Below are the code and all the weights of a small trained network. Each question names an input and a class and asks about switching units off, where a switched-off unit gives its printed mean instead of its output.

import numpy as np


def w(rows, s, z=0):
    codes = np.array(rows[::2]) - 128.0
    scale = np.full(codes.shape[1], s)
    scale[-1] = z or s
    return codes * scale


def f(y):
    return np.maximum(y, 0)


def log_softmax(a):
    a = a - a.max(-1, keepdims=True)
    return a - np.log(np.exp(a).sum(-1, keepdims=True))


def net(x, mask):
    res = np.array(x, float).reshape(1, 5) / 4 @ E
    y = f(res @ A[0][:, :-1].T + A[0][:, -1])
    res = res + np.where(mask, y, B[0][:, -1]) @ B[0][:, :-1]
    return log_softmax(res[-1] @ U[:, :-1].T + U[:, -1])


A, B = {}, {}
E = w([
[136,141,116,39,160,108],'x0',
[255,116,133,251,146,114],'x1',
[61,121,214,104,239,163],'x2',
[136,35,168,150,223,56],'x3',
[172,91,29,102,176,223],'x4',
],0.0095)
A[0] = w([
[145,167,129,148,132,232,50],'N0',
[161,128,67,105,148,231,163],'N1',
[90,39,166,165,163,120,64],'N2',
[178,153,146,104,140,197,117],'N3',
[166,99,28,110,94,111,32],'N4',
[165,121,84,146,24,111,28],'N5',
[50,216,179,67,67,237,161],'N6',
[119,90,99,121,121,101,104],'N7',
[154,158,164,237,85,66,183],'N8',
[209,118,137,253,168,121,167],'N9',
[158,137,37,102,163,229,161],'N10',
[148,117,51,101,162,206,108],'N11',
[191,59,114,160,149,83,96],'N12',
[93,94,127,147,139,125,12],'N13',
[192,96,71,131,146,232,54],'N14',
[108,152,127,184,97,156,29],'N15',
[130,121,183,152,156,111,129],'N16',
[156,144,121,118,147,164,72],'N17',
[137,101,55,88,201,153,90],'N18',
[65,119,97,144,96,124,120],'N19',
[92,92,189,125,173,174,99],'N20',
[99,133,140,149,134,114,2],'N21',
[103,141,233,169,187,141,186],'N22',
[108,190,94,107,35,93,201],'N23',
[141,167,99,134,164,171,109],'N24',
[173,195,179,127,160,181,164],'N25',
[170,179,99,194,7,139,127],'N26',
[163,92,140,221,131,143,179],'N27',
],0.012,0.0058)
B[0] = w([
[84,103,104,123,149,186,170],'N0',
[54,121,50,191,131,131,208],'N1',
[109,165,165,119,155,133,172],'N2',
[92,126,112,167,143,112,163],'N3',
[107,176,162,138,118,58,176],'N4',
[1,122,108,215,103,152,189],'N5',
[45,121,113,62,43,246,250],'N6',
[154,136,154,126,109,132,141],'N7',
[154,71,112,223,106,170,225],'N8',
[187,70,85,65,120,179,248],'N9',
[64,110,15,181,106,103,218],'N10',
[99,119,65,161,89,120,194],'N11',
[167,114,121,64,99,204,192],'N12',
[89,143,131,125,134,112,133],'N13',
[35,184,73,150,112,118,198],'N14',
[186,130,122,99,90,109,149],'N15',
[145,122,149,159,164,115,166],'N16',
[108,143,116,132,129,108,145],'N17',
[132,136,111,141,45,115,179],'N18',
[177,141,133,95,111,133,155],'N19',
[63,137,130,180,145,144,176],'N20',
[97,134,129,137,127,133,131],'N21',
[107,147,158,215,205,130,205],'N22',
[103,202,194,106,124,47,213],'N23',
[92,134,108,143,140,121,159],'N24',
[168,107,113,198,151,71,172],'N25',
[100,85,73,200,5,210,232],'N26',
[136,79,101,43,126,201,210],'N27',
],0.011,0.017)
U = w([
[118,159,151,6,94,152,151],'0',
[147,151,88,160,129,73,51],'1',
[160,179,148,66,143,40,53],'2',
[111,175,209,173,160,87,255],'3',
[129,103,76,136,74,160,160],'4',
[100,116,121,144,169,163,19],'5',
[218,86,146,128,149,145,139],'6',
],0.016,0.0065)

Each question gives the input, the list of numbers given to net, and the class t.
The units are the neurons (one row each of A and B). Each row of codes is followed by its name. A weight is (code - 128) times the scale printed after its matrix; where a second scale follows, it is the last column's (A, B and U).
mask holds one flag per neuron, in row order. A switched-off neuron (its flag False) gives its mean, the last column of its row in B, instead of its output. The means were averaged over made-up inputs and are rounded, as every weight is.
A unit's drop is (log p(t) with every unit on - log p(t) with that unit switched off) / (log p(t) with every unit on - log p(t) with every unit switched off).
The circuit of an input: a set's keep is (log p(t) with only the set's units on - log p(t) with every unit switched off) / (log p(t) with every unit on - log p(t) with every unit switched off). Starting from the 12 units with the biggest drops (on a tie, the unit counted first), units are removed one at a time, each time the one whose removal leaves the highest keep (on an exact tie, the one counted first), for as long as the keep stays at least 0.8.
units of the circuit, in order: the units of the circuit, biggest drop first
unit that matters most: the unit with the biggest drop
top k neurons: the k neurons with the biggest drops, biggest first
drop of u: that unit's drop, to one decimal
input [-3,-6,8,-2,-1], class 5: units of the circuit, in order	[N22, N20]
input [-4,5,5,0,2], class 5: units of the circuit, in order	[N26, N22]
input [3,-2,4,3,4], class 5: units of the circuit, in order	[N26, N6]
input [-8,3,6,-2,4], class 5: units of the circuit, in order	[N26, N22]
input [7,1,6,4,4], class 5: unit that matters most	N23
input [1,-8,5,2,-6], class 0: top 2 neurons	[N6, N8]
input [7,1,-1,3,0], class 0: top 2 neurons	[N8, N26]
input [-2,-8,7,0,-6], class 0: top 2 neurons	[N6, N8]
input [-3,-1,7,-3,-1], class 5: top 2 neurons	[N6, N23]
input [6,0,8,-1,2], class 5: drop of N26	0.2
input [4,-5,7,-7,-4], class 0: drop of N6	0.4
input [-4,1,5,8,4], class 5: drop of N20	0.2
input [-5,-8,0,6,-4], class 3: drop of N16	0.0
input [8,8,7,5,-6], class 6: unit that matters most	N9
